Each row has a class, written after it.
[ -76 -116  391 -237  287  253   67  -38 -584  187  -87   71 -366   -2
 -508  167   84  206   33  -12   90  201 -343   10   31 -211   38  -22
 -189 -550  110   67 -300   88 -135  322 -155  291] -> (196)
[-164   10  107  -68 -157   37  -15  137   62  201  224 -343   70   70
 -299  110  422   22 -238    5 -204    8 -103  -45   22  -52  -57  -83
  -94 -202  260 -215 -202  -76   -6  187   76 -178] -> (215)
[-156   22   60   13  -93   -4  -80 -100  295  186  253  125  157 -100
   31   48 -261 -206   -8  212  -61 -128  134  -68  196  221   61  256
 -187  -12  122  -70  344  113  -32 -207   66 -341] -> (91)
[-106  -46  -46 -164 -398 -189 -174  128  -30  -26   44 -130   58 -349
  -50  -47  121 -325 -175  224   64  229  -58    6  149 -113   27 -189
  151 -357  175 -267 -189   56 -157  305 -120  -59] -> (49)
[  -6   57  103   -3 -174 -170  144  216  146   75    0 -158  242 -128
 -183  -55  213   82 -232  143 -100 -159 -137 -163   87  -75  -38  -78
  -17   30  292 -346   56 -122  165  124   66 -336] -> (57)
[  43   -4   25  -60 -243   -8   86  146   81   90  112 -212   25 -141
 -190  -86  254  -35 -150  105  156 -118 -153  -58   33 -110 -103  -51
   43   22  248 -430 -150    0   98  224  -29   98] -> (40)
[-193 -170   69  127 -174 -155 -222 -166 -147   48  161  281  112  -55
  230  120 -210 -179 -168  178   55  -49  -46  128  263  343  133  139
   46  -57   10 -132  408   84   52   75   22   89] -> (207)
[ -79  -28   29  -37 -151 -249 -109   93  186   87  122 -102  312 -208
  -38   32   88  -82 -211   14   40   21 -143  -13   91  -36   73 -184
  -11   36  212 -241 -271  103  -46   53  -23 -164] -> (57)
[-132   15   99  -18  119  -18  -33  -33  213   77  169   95  130 -120
   23   64 -183 -151  -44  121    3    7  143  -31  154  203  138  218
  -64  -35  222   63  201   97 -138  -77   68 -246] -> (211)
[ 180  -80 -174  343  484  191    2 -329 -381 -678 -852   -7 -120   70
 -223   61  -90  522  328  196 -160 -229  270   49 -279   96 -228 -226
   83 -116 -572  339  -87 -177  180  -88    5 -192] -> (211)
[ 163  202  310 -129   40  267   66 -217  839  276  844   94   -1  259
 -162 -270 -149 -262  -22 -573 -612 -177  480  126  -25  -41 -242  432
 -171   18 -201  -47   18  255 -853 -124   43   38] -> (13)
[ 348  213  456   63  416  118  -41   56   53  -34  183  636  163  799
 -364   83  116  378 -286 -139   28 -509  462    5  -96 -100 -238   56
  -66  434  153  171  -84  -48  -66 -477  -72   45] -> (13)
[ -26  305 -218 -197  579  114  172  263   19 -166 -255  351  -13   51
 -237  -10 -412 -189 -252  126  106 -127 -236  -89 -338 -345 -235 -118
  380   59  287 -183  -57  305  -68 -486  182  174] -> (207)
[ -41  260 -399  115   88  589 -136  -99  -17 -291   66   77 -357 -190
   70  155 -659 -237  139  295  361 -327  159   26   41  -47 -224  259
  323 -263  169 -475 -242  214   20 -176 -349  263] -> (196)
[-113   13   88   16  -42  -64    5 -168  304  189  127  143  253 -223
   42  -77 -269 -205  -54  195 -224 -121  129  -35  252  222   56  180
 -145  -33   38  -97  350  160 -122 -151  114 -330] -> (57)
[-259  -93  -47   82  -62 -110 -233 -186 -161  -64   95  220   43 -157
  227  122 -267 -235  -79  163   99  123 -198  149  144  214  160  179
  224 -200  201   19  201  124   96   74  -82   92] -> (196)
[-107  113  210 -146  169 -307  -69   62 -293  -83 -682  522   19 -352
 -217 -197 -355 -144   -4   18 -129  320 -231   56  149   80   -5    5
  157  139 -185   52  572  191  188   22  -28  362] -> (57)
[-235 -183   85  103    6  -76 -240 -158 -166   67  187  313   21  -87
  149  121 -213 -290 -141  148   15   24  -58  135  195  268  106  183
   48 -116  -37  -67  183  120  -63  104   28  125] -> (91)
[ -76 -189   73  174   39 -184 -307 -218 -129  -30  -37  381   34  -77
  173  107 -222 -182 -161  210   80   41  -72  168  198  390  113  162
   43  -53  -38   -7  185   67   14   37   15   89] -> (57)
[  78  120 -449 -368 -356  152  -36  120   85 -231   -6 -661  134    6
 -234  370  -62  273  -44  287 -126  108  -88 -262  -82   32 -143 -100
   75 -309   57 -247   11 -124  129  177  156  -61] -> (107)
[ -43   26  -38  119 -122  -11  -46  -29  -50  -39   76  209  341  117
  197  -92 -172  213   26   97   62 -335  117 -154  -48  -33  138    6
  158   54    8 -217  292   92   -3 -107  -20 -106] -> (215)
[ 380  146 -694 -254   -6  148  156  339 -160 -285  -14 -127 -161  232
 -124   60  239 -146  137  -88  198  560 -593   54 -193 -299   48   36
  186 -155  391  233 -164   31  399 -444 -361  259] -> (196)
[-110  -77   71   97  -65  -81 -212 -176  -27   -6  137  367   57  -56
   85   95 -286 -266 -151  126   44  -99   13  134  184  263   27  243
   53  -17  -21  -45  297  147    8   -2   -8   96] -> (211)
[ 127  114 -384  170  198 -602 -337   90  141  -39 -420  899  555  374
  254 -271  115  102 -174  243  -27 -151 -218   34 -104 -385 -156 -110
  377  426 -124  354  208  234  441 -310  -61 -169] -> (207)
[  29   47 -340 -244  242  101  188  236 -526 -217 -643   44  -69  -69
 -423   32 -144  336   37  261 -339  321 -324 -168  -85 -447 -192 -126
 -115 -384  271 -197  101  -62  279  264 -162   27] -> (91)
[  22 -101   46  520  395   87 -421  -44  -14 -473 -313  255  188   37
  -33   43  -85  486   70  239 -147 -256  169   38  -33   48   63   26
  486  222 -392  -39  169 -312  132  -16  189 -231] -> (40)
[ -26  -32  -15  -72 -172 -151 -323   17 -258 -168   18  274   10  -75
 -185  119   38 -100 -220    9  368   56 -120  151  172   19   40 -288
  311  -48  -19   80 -226  230   44  164 -166  411] -> (40)
[ 146  172  -87   15   -2   90 -212 -211 -304 -155 -525  738    6  -15
  -71 -337 -446 -327  218  473  728  -48  -64  107  202  -84 -224  161
  105  -51    7 -352  459  336  323 -287 -429  515] -> (57)
[ -29  201 -186  150  520  100 -196  222  272 -202  -71  570   69  464
  -94 -330  275  349   25 -167  -97 -196 -172  117 -349 -576  -80  388
  460  226  257  215  139   83  244 -372 -203 -214] -> (207)
[ 328   81 -442  631 -250  -46 -326  230  377  -80 -220  287  434 -129
  361 -404 -126 -193 -225   71  214 -334   19 -174  186  158   89  -51
  403  682 -182 -511   75 -100  200 -181  100   -6] -> (40)
[-152 -107   91   95 -120 -154 -162  -92  -89   61   82  291   47 -117
   57   23 -196 -352 -143   98   11   -4  -41  155  215  272   72  194
   20  -38  -80  -70  321  121   -8   69   26  108] -> (169)
[ -97   38   97  -56   -9  -60 -164 -115  118   94   81  232  152  -92
   99   21 -276 -187  -72  312  -57  -12  129  -36  247  252   41  152
  -98  -30   19  -21  333   60  -68 -148   48 -248] -> (203)
[-212   40 -260   14  -71 -297   64  366   88  -69 -108 -144  257 -186
  149  -91  -27   94 -161   19    7  248  -67   -2  -14 -184  200 -271
  313 -145  741 -250   25   94   37  164 -170 -183] -> (169)
[ 224 -204   64  -53  -74  -76 -168   63  141  -29 -266 -123 -199 -166
 -130  -58  241  -69 -139   10  139  142 -212  136  222  107  -96 -124
   78 -357   44  -48 -239   93 -129  153 -181 -111] -> (207)
[  -4   73  -74   53 -275   -3   38  -13   40  -39   42   84  282   88
  158 -130 -177   99   27  103  -88 -336  180 -134  -59  -38   67  -44
   84   76  -21 -216  292   19   69 -186  -40 -191] -> (169)
[  83   74  137 -272  659  176   63   95 -279 -465 -480  517 -501   95
 -314   21 -328  211  -82  -40  205  -32  269  108 -169 -279 -283 -163
   96 -138  165  242  -69  162 -294  173 -106  294] -> (211)
[-230 -114   22   82  -83 -112 -253 -192 -100   57  159  296   35 -150
  135  117 -352 -319 -136  242  106   65 -110  151  197  283  115  263
   77 -162   79  -74  253  165  -22   10  -23  116] -> (107)
[ -93 -173   11  167  -85 -180 -222 -114  -38   22   51  225   68 -146
   82  121 -258 -260 -173  197   70   38 -108  149  238  343   81  122
   58  -67    7  -63  236  111   42   57   34   29] -> (203)
[ -19  -11   -5   95 -214   25   31    2   31   57  127   57  342  153
  101 -119  -44  233  -23   46  -56 -372  104 -179  -55  -53  106  -64
   79   34  -17 -264  255   69  -24  -50   52 -152] -> (215)
[-105  106 -158  358  875  -98  -95  187   14 -337  -41  680  208  -65
   54   48 -359  510  -42 -159  112 -288   97  140 -191 -406   78 -107
  670  201  526   57  -77  352 -110 -116 -133  -18] -> (203)
[-179 -198    8  180   -7 -153 -277 -215 -187  -15   14  389   33  -48
  183   99 -218 -210 -140  187   98   -4   25  201  176  355  114  226
   82 -146   24  -18  309  152    4   83  -11  129] -> (57)
[ -80    2  -54   64 -130  -25  -30  -24  -23  -25  109  157  238   84
  183  -60  -77  173   66  123  -68 -223  173  -96  -48  -65  149  -15
  100   33  103  -72  367   23  102 -108   -2 -207] -> (159)
[ 395 -221    8 -435 -138  156 -434 -336 -376 -402 -324  124   51  398
  189  146  -94  365   79  661  237   85  137  -71  105   -2 -150 -355
 -197 -352 -387 -133 -144 -224  -63   74 -177   57] -> (57)
[ 127  263 -143 -210  328  233   76  210  281  260  693  133   90  140
 -633  197  183 -100 -247 -193  -83  -96 -147    7 -127 -312  -44  367
 -149   58  298  110 -682  345 -308 -374  -69   99] -> (169)
[ 196   30  141   21   59  285 -157 -174 -600  -46  -64  584 -342    2
 -346   40  -11 -243   87  487  271 -185   72   10   86  -49 -128  483
 -158   16 -535  -15   57 -117   71  -28  -41  493] -> (57)
[ 199  -86  -75 -217  -70  -33  -22  180  -10  -98 -194 -170 -124 -244
 -282 -103  366  -90 -225  110  155  156 -290  -25  -35  -62 -105 -181
  -63  -52  103 -163 -412  -21  -65  153   27   47] -> (49)
[ -59  -26  -12 -170  188   30   -2  114 -121  -32 -203 -106  -62 -140
 -300  -17  137 -197 -164  179  209  179 -362  -52  -36 -102  -54 -183
    3 -129  188  -88 -580   83   22  110  -48   79] -> (91)
[ 154 -180  436 -153  205   34 -586  -46  195   41  269  540  -46   85
   41  241    6  172 -206   53  238 -467  -73   43  229   -2 -269 -219
   92   59  320 -544  205  119  -18  196   92  -81] -> (203)
[-152 -177  102  133   49 -113 -267 -181 -176   19   85  348  -35  -90
  116  173 -232 -238 -124  207   57   -9  -34  167  202  281   38  137
   25 -143    4  -91  242  110    8  119   30   94] -> (159)
[-164   57  123   45   81  -64  -15  -70  259  177  136  302  135 -155
   24 -139 -257 -252  -81  108  -63 -132  135  -10  228  218   23  267
  -67   88  124  -86  329  213  -95  -44   41 -148] -> (40)
[ 436  -62  -27 -205  175  184 -117   61 -100  -85 -208   59 -246   95
  -89  406 -333  221   21  -14  282  -69 -379  -64  -11   48 -220   46
  197 -284  301 -363  -14  129  144 -102 -148  276] -> (40)
[ -71   20   -3   51 -178    8   -3  -31  -39   26  160  145  355  111
   74  -55 -116  130  -39   69 -120 -368  238 -125  -55 -140   52  -55
   43   35  -75 -204  220   89  -43 -100   27 -157] -> (159)
[ 112   67  -17  118 -202  -69 -197 -437 -177  -97 -163  149  190  -29
  341 -374  133 -259  185  338 -330  165  195   86   92  -37    4 -141
  433 -311 -682  294 -156  -55 -203 -136 -209    7] -> (196)
[ -44    9  -15  113 -173   12  -53  -79   -8   -2   -1  144  240  113
  187 -132 -184  158   45   69   53 -284   87  -74  -83  -70   82   50
  171   11   65 -148  258   72   79 -160  -98 -133] -> (203)
[ 279 -283  120  148  423   57 -525 -144 -281 -236 -540  594 -259  397
 -231  228  169  487   98  370  374  -73 -228  192   47    1  -91   16
  -13 -175  168  310  166 -136  478 -111 -132 -180] -> (169)
[  41  -89 -260  333 -362 -280  -31  211 -165   42 -299  335   74 -126
 -109 -439   69 -215 -200  431 -399  -25  -82  -87   -4 -206   53 -240
  192 -198 -346 -244  335  -70   35  123   91 -227] -> (107)
[-207  103  -51   30  -78 -126  -28  -36  222  120  283  225  217 -163
   64  -39 -300 -272 -167  140 -134  -59  166  -20  186  216   79  240
   -5  -24  244  -81  349  210 -152  -56   28 -170] -> (107)
[ 314  310  -33 -299  146  134 -437 -164  -42 -208   73  804 -157  577
  151  167 -121  103   31   55  199 -229   40  125  -88 -190 -541  570
   85  165  209  -27  657  -24  327 -413 -240  253] -> (203)
[-102 -278   31  140  -20 -136 -377 -173 -242  -58  -98  319  -34  -66
  218  170 -225 -202  -62  372  204  103  -73  141  245  321   92   82
  120 -191  -54  -39  186   36   92  168  -35  122] -> (91)
[  82  156  -68   84  -93 -217  188  249  101    4  -77   71   32 -160
 -134 -251  195  -40  -66  -72  105   59  -33  -29   36 -131  -36    9
   44  147  241  -22   96   14   68   38 -133  -20] -> (91)
[-169   78 -114  124 -146  -15   59   -4  -37  -29  117  212  311   45
  142 -134 -180  112   27   83  -68 -327  137 -125  -79 -116  144   76
  156  131   63 -114  348   71  131 -182  -20 -179] -> (40)
[ -21   40 -326  158  125    2 -304 -272 -280 -360 -258  343  -25  155
  101  283 -307  110   16  213  345 -310  242  116  -73  -45 -364  -47
  101 -249  170 -178  -10  158  154  166 -187  142] -> (57)
[ 149  -22 -149   31 -207  100  -45  208  339   77  -18 -274  117 -156
 -120 -247  328  -81 -216   21  111 -141 -338  -79   57 -105  -95 -128
  129  137  131 -483 -314    0  126   14   18  -96] -> (40)
[ -42   -4  -12  114  -62   53    6  -37  -58  -84  -13  141  288  200
  136  -81  -91  240   38  118  -23 -372   77 -134 -100  -80   51  -52
  129   98   19 -196  242   14  142 -108    8 -142] -> (215)
[-183 -124   25  194  -62  -83 -268 -196 -121    8  122  359  121  -72
  118  135 -331 -189  -97  283   -9  -99  -50   89  191  274   60  301
   45  -60 -119 -137  266   77   80   93   23   59] -> (49)
[ 202  -48 -165 -184 -230  -36    7  334   42  -35  -69 -303 -118 -314
  -28  110  170  -48 -220  137  302  158 -235 -103  190 -182  -55 -299
  141 -260  552 -364 -225 -110    6  262  -38 -104] -> (40)
[ 197   62 -570  330  394  115   70  236 -141 -263 -238  500 -355 -131
 -115 -135 -142  158  145  104  309 -163 -246   69 -165 -299 -165  270
   74   57  497 -304  305  117  349  -21 -224   77] -> (203)
[-165  138  -10   25 -103   -6  -30  -99  326  175  267  219  199 -138
   -3  -26 -347 -233  -51  214 -206 -103  110  -36  207  157   49  347
 -137   71  187  -44  387  154   26 -203   10 -238] -> (196)
[-201  115   -3   38  -65  -63   34  -63  334  146  267  179  243 -206
   27  -22 -373 -222  -66  163 -193 -168  190  -58  202  193   42  221
  -91   52  121  -89  344  212  -85 -127   81 -276] -> (49)
[ 368   41  105  -20  -29  318   48  454  -27    8  316  146   66  515
 -885   28  343   77 -421 -370  -67 -470  -92 -133 -411 -368 -154  145
  -54  635 -446 -289 -428  -18 -101  -39  286  666] -> (207)
[ -10   29  101  -22 -162   68   28 -151  -37   19  118   79  311  141
   94    5 -124  237   -7   89  -60 -463  221 -163  -64  -57   14  -55
  -10   45 -174 -167  131   34  -50 -162   59 -162] -> (57)
[  86  -47  127   61 -409 -222   79  206  290  117  256 -323  134  -54
 -104   24  179   20 -304 -110  128  -48  -43  -74  186  244   31 -161
 -203   -2  300 -327   32  -88  -90  209   34 -242] -> (107)
[ 370  156 -491   82 -314   11  359   90   44  264 -257 -461  728 -220
  288 -153  169  251 -248   65 -397 -145 -611 -269  363 -336 -127 -646
  182  403 -429 -207 -516 -179  445 -297  125 -134] -> (13)
[ 432 -148   15  -38  -66  -47   46   78 -253  -83 -375  383 -209  -98
 -168  146 -271  -57  101  342  476 -350  174  -99  416  112 -333 -328
 -227 -373 -143 -379  504  234   78  248 -129  -34] -> (211)
[ -98   76  -42 -162  529  426   82   33 -229 -372  -99  227 -234  162
  -98  115 -527    2 -104   22  242 -105  148  134  -84 -393 -112 -137
  208 -298    3   60 -591  223 -384 -146 -231  206] -> (57)
[ -11  -20   44   52 -219   -5  -65  -51   24    4  127  101  252  188
  162  -50  -61  214   40   99   57 -300  188 -155  -91    1  114   -9
   78   33   24 -132  261   -1   16 -148  -11 -180] -> (91)
[-172   12   54  -47 -112  -86  -86 -116  250  162  262   88  274 -110
  120    2 -242 -229  -90  160 -175  -25  180  -30  256  248   87  176
  -93 -108  105  -38  333  149 -170  -48   53 -323] -> (203)
[-157 -138  234  228  412   88  -65 -167 -443 -244 -516  677 -293  -79
 -217    0 -605  100   27   98  -50 -509  467   76  -84    6 -261   78
 -132   17 -515  -51  314  180 -197  269   83  184] -> (107)
[ 151   32  -60  249 -104   33 -208  135   93  -53 -399  243  159  127
  -40 -407  -34  286   61  120 -372  -46 -317  -35  -40 -479 -159  146
  145  327 -518 -370  170 -260  308  141  -68   88] -> (215)
[ -93   86  -51   66 -115    3   46  -51   40   32   66  178  327  106
   40 -104 -144  133   34  146  -97 -318  108 -137  -90 -129   64    9
   80   82   43  -61  258  112  125 -193   -2 -185] -> (196)
[-103   44   21  125 -153  -46   39  -54  -28   -7  103  215  374  129
  138 -134  -92  162   42   70  -66 -428  288 -158  -72  -60   71   18
  159   90  -44 -117  345   93   35  -90  -13 -174] -> (91)
[  -5 -116  201    2 -114 -133  -78   10   41   46   17  108  162 -226
  -74 -139  -21 -197 -221  247  283 -165   35   -9  191  -29   -2 -134
 -127  -23   94 -340 -291   85 -224  233  -63  -90] -> (169)
[ 162 -112  164 -121   53    8  -73  223  142  -23 -141  -93 -165 -194
 -364  -53  281  -26 -223   12  303   68 -194   72  110 -104  -97   -7
   13 -126  336 -192 -398   70  -93  237 -172   17] -> (211)
[ 314 -197 -283  227  203  142 -207  116 -147 -404  -24   29 -149  525
  125  367  -64  538   53  181  113  -55  239  -33 -109  156  -24 -109
 -272   -1   -5 -160  -39 -335   35  124  -31  -88] -> (215)
[ -42    0   -2   37 -113  108  -31  -83  -76  -59   73  173  231  184
  110  -36 -146  120  -11  154   35 -382  216 -131  -97  -75   57    3
   55   19   59 -184  200   37   -6 -184   -5 -137] -> (207)
